Below is a small trained network, with its code and all its weights. Each question gives an input and a class and asks what happens when units are switched off, that is, made to give their printed mean instead of their output.

import numpy as np


def w(rows, s, z=0):
    codes = np.array(rows[::2]) - 128.0
    scale = np.full(codes.shape[1], s)
    scale[-1] = z or s
    return codes * scale


def norm(h):
    return h / np.sqrt((h * h).mean(-1, keepdims=True) + 1e-5)


def f(y):
    return np.maximum(y, 0)


def log_softmax(a):
    a = a - a.max(-1, keepdims=True)
    return a - np.log(np.exp(a).sum(-1, keepdims=True))


def net(x, mask):
    res = np.array(x, float).reshape(1, 3) / 4 @ E
    u = 0
    for l in range(2):
        y = f(norm(res) @ A[l][:, :-1].T + A[l][:, -1])
        res = res + np.where(mask[u : u + 3], y, B[l][:, -1]) @ B[l][:, :-1]
        u += 3
    return log_softmax(norm(res)[-1] @ U[:, :-1].T + U[:, -1])


A, B = {}, {}
E = w([
[88,169,104,149,158,138,85,65,89],'x0',
[89,136,142,154,222,254,164,169,164],'x1',
[183,147,243,194,151,111,119,88,168],'x2',
],0.00073)
A[0] = w([
[171,193,254,175,163,91,125,75,212,3],'L0N1',
[210,62,152,121,64,139,187,228,206,124],'L0N2',
[72,233,100,152,166,150,47,28,108,26],'L0N3',
],0.0019,0.00056)
B[0] = w([
[190,26,50,169,25,184,111,206,57,249],'L0N1',
[46,113,169,126,225,48,140,45,13,239],'L0N2',
[134,15,234,69,163,4,247,187,94,225],'L0N3',
],0.0019)
A[1] = w([
[165,81,134,109,40,54,120,127,105,248],'L1N1',
[33,138,6,34,107,141,145,161,94,139],'L1N2',
[95,108,167,154,206,240,190,181,151,152],'L1N3',
],0.002,0.0012)
B[1] = w([
[66,207,85,97,190,218,135,132,204,252],'L1N1',
[243,88,245,253,104,156,111,126,142,213],'L1N2',
[121,207,57,63,53,53,76,73,161,214],'L1N3',
],0.0022,0.0031)
U = w([
[196,76,138,201,74,183,108,159,117,237],'0',
[99,254,76,68,105,112,92,88,195,143],'1',
[83,81,175,100,196,57,184,121,73,95],'2',
[81,128,125,116,162,148,109,177,121,11],'3',
],0.0064,0.0011)

Each question gives the input, the list of numbers given to net, and the class t.
The units are the neurons (one row each of A and B). Each row of codes is followed by its name. A weight is (code - 128) times the scale printed after its matrix; where a second scale follows, it is the last column's (A, B and U).
mask holds one flag per neuron, layer by layer. A switched-off neuron (its flag False) gives its mean, the last column of its row in B, instead of its output. The means were averaged over made-up inputs and are rounded, as every weight is.
A unit's drop is (log p(t) with every unit on - log p(t) with that unit switched off) / (log p(t) with every unit on - log p(t) with every unit switched off).
The circuit of an input: a set's keep is (log p(t) with only the set's units on - log p(t) with every unit switched off) / (log p(t) with every unit on - log p(t) with every unit switched off). Starting from all 6 units, units are removed one at a time, each time the one whose removal leaves the highest keep (on an exact tie, the one counted first), for as long as the keep stays at least 0.8.
units of the circuit, in order: the units of the circuit, biggest drop first
top k neurons: the k neurons with the biggest drops, biggest first
top k neurons in layer l: the k neurons of layer l with the biggest drops, biggest first
input [-4,-6,-2], class 1: units of the circuit, in order	L1N1
input [-3,4,2], class 1: top 2 neurons in layer 1	L1N3, L1N2
input [-2,5,-3], class 1: top 2 neurons	L1N3, L0N1
input [8,2,-8], class 0: top 2 neurons	L1N2, L0N2
input [-3,-6,-7], class 0: top 2 neurons	L1N2, L1N3
input [-6,1,-8], class 0: top 2 neurons	L1N2, L0N3
input [-1,5,4], class 1: top 2 neurons	L1N3, L1N2
input [3,7,3], class 1: top 2 neurons in layer 1	L1N3, L1N2
input [0,5,-6], class 0: top 2 neurons in layer 1	L1N2, L1N1
input [8,-3,-5], class 2: top 3 neurons	L0N3, L0N1, L1N3
input [-7,4,-7], class 0: top 4 neurons	L1N2, L0N3, L1N1, L1N3
input [-4,2,-3], class 2: top 2 neurons in layer 0	L0N2, L0N1
input [-6,-2,3], class 2: top 2 neurons	L0N2, L1N2
input [3,-2,-4], class 0: top neuron in layer 0	L0N2
input [8,-4,5], class 2: top 4 neurons	L0N3, L1N2, L1N3, L1N1
input [-4,6,2], class 1: top 2 neurons	L1N3, L0N3
input [8,-3,4], class 2: top 2 neurons in layer 1	L1N2, L1N3
input [0,-6,4], class 1: top 2 neurons in layer 1	L1N1, L1N2
input [5,5,-6], class 0: top 2 neurons in layer 1	L1N2, L1N1
input [-7,2,3], class 2: units of the circuit, in order	L0N2
